[[126 127 129 127 129]
 [129 124 134 121 125]
 [126 125 133 141 127]
 [127 127 126  99 128]
 [128 130 129 150 128]]
->
[[127 129]
 [124 134]]

[[131 125 138 121]
 [137 143 114 151]
 [130 123 137 124]
 [130 133 120 145]
 [129 128 126 135]]
->
[[125 138]
 [143 114]]

[[130 157 144 100]
 [140 102 118 139]
 [112 111 154 111]]
->
[[157 144]
 [102 118]]

[[147 140 125 145]
 [140 141 118 144]
 [124 122 125 141]
 [133 141 121 141]
 [112 141 104 134]]
->
[[140 125]
 [141 118]]

[[131 127 132]
 [107 115 132]
 [136 139 132]
 [157 142 132]
 [128 124 107]]
->
[[127 132]
 [115 132]]

[[122 125 139]
 [141 140 150]]
->
[[125 139]
 [140 150]]

[[112 101 123 113]
 [109 101 125 113]
 [107 102 127 113]
 [109 101 125 113]
 [109 101 125 113]]
->
[[101 123]
 [101 125]]

[[132 128 134 138 119]
 [137 125 131 140 118]
 [137 115 132 120 150]
 [125 132 129 126 129]
 [123 134 129 124 131]]
->
[[128 134]
 [125 131]]
---
[[104 121 117 130 133]
 [135 123 127 150 120]
 [143 141 131 126 124]
 [124  99 139 108 142]
 [129 127 134 121 129]
 [132 133 131 127 129]
 [133 125 129 129 122]
 [122 126 127 133 123]
 [123 129 126 135 117]]
->
[[143 141 131 126 124]
 [135 123 127 150 120]
 [133 125 129 129 122]
 [132 133 131 127 129]
 [129 127 134 121 129]
 [124  99 139 108 142]
 [123 129 126 135 117]
 [122 126 127 133 123]
 [104 121 117 130 133]]

[[119 141]
 [110 139]
 [146 104]
 [142 149]]
->
[[146 104]
 [142 149]
 [119 141]
 [110 139]]

[[145 105 129]
 [112 151 130]
 [132 137 134]
 [151 121 139]
 [106 127 122]
 [126 144 138]
 [104 126 123]]
->
[[151 121 139]
 [145 105 129]
 [132 137 134]
 [126 144 138]
 [112 151 130]
 [106 127 122]
 [104 126 123]]

[[123 129 117 133 108 135]
 [101 106 153 127 116 153]
 [129 137 113 136 142 158]]
->
[[129 137 113 136 142 158]
 [123 129 117 133 108 135]
 [101 106 153 127 116 153]]

[[135 127 141 135 110 138 122]
 [118 128 117 120 144 119 134]
 [120 117 128 118 141 130 143]
 [119 117 148 123 119 146 140]
 [137 143 105 138 130 106 115]
 [115 116 127 120 144 132 141]]
->
[[137 143 105 138 130 106 115]
 [135 127 141 135 110 138 122]
 [120 117 128 118 141 130 143]
 [119 117 148 123 119 146 140]
 [118 128 117 120 144 119 134]
 [115 116 127 120 144 132 141]]

[[135 133]
 [137 130]
 [140 129]
 [104 136]
 [114 133]
 [127 147]
 [129 146]
 [141 130]]
->
[[141 130]
 [140 129]
 [137 130]
 [135 133]
 [129 146]
 [127 147]
 [114 133]
 [104 136]]

[[150 112 122 131 123 128 128 122 146]
 [144 125 122 149 117 123 141 121 128]
 [141 119 124 128 124 129 127 118 130]
 [132 126 127 133 126 126 132 126 128]
 [136 130 108 124 120 137 138 126 120]
 [146 126 116 154 118 120 144 120 136]]
->
[[150 112 122 131 123 128 128 122 146]
 [146 126 116 154 118 120 144 120 136]
 [144 125 122 149 117 123 141 121 128]
 [141 119 124 128 124 129 127 118 130]
 [136 130 108 124 120 137 138 126 120]
 [132 126 127 133 126 126 132 126 128]]

[[123 135 118 126 109 124 125 126]
 [157 133 153 143 102 125 120 143]]
->
[[157 133 153 143 102 125 120 143]
 [123 135 118 126 109 124 125 126]]

[[128 129 130 131 116 116 146 133 148 129 133 108 120 133 110]
 [122 156 103 117 134 142 136 104 124 123 110 131 130 123 155]
 [124 138 119 128 124 137 131 140 118 128 116 111 121 130 120]
 [140 144 116 140 122 131 146 105 131 142 133 125 147 128 119]
 [104 154 113 108 124 119 119 121 105 121 149 126 151 120 142]
 [120 144 130 106 110 125 123 125 141 128 126 111 128 143 128]]
->
[[140 144 116 140 122 131 146 105 131 142 133 125 147 128 119]
 [128 129 130 131 116 116 146 133 148 129 133 108 120 133 110]
 [124 138 119 128 124 137 131 140 118 128 116 111 121 130 120]
 [122 156 103 117 134 142 136 104 124 123 110 131 130 123 155]
 [120 144 130 106 110 125 123 125 141 128 126 111 128 143 128]
 [104 154 113 108 124 119 119 121 105 121 149 126 151 120 142]]
---
[[154 127]
 [117 104]
 [141 108]
 [113 139]
 [139 132]]
->
[154 104]

[[141 112 144 135 148]
 [119 146 114 135 104]]
->
[141 146]

[[131 128 129 133]
 [128 129 136 126]
 [128 127 156 122]]
->
[131 129 156]

[[154 138]
 [113 135]
 [111 130]
 [147 105]]
->
[154 135]

[[143 147 139]
 [146 108 105]
 [108 117 116]
 [146 103 109]
 [131 127 109]]
->
[143 108 116]

[[118 109 121 128]
 [113 104 122 126]
 [139 126 109 142]]
->
[118 104 109]
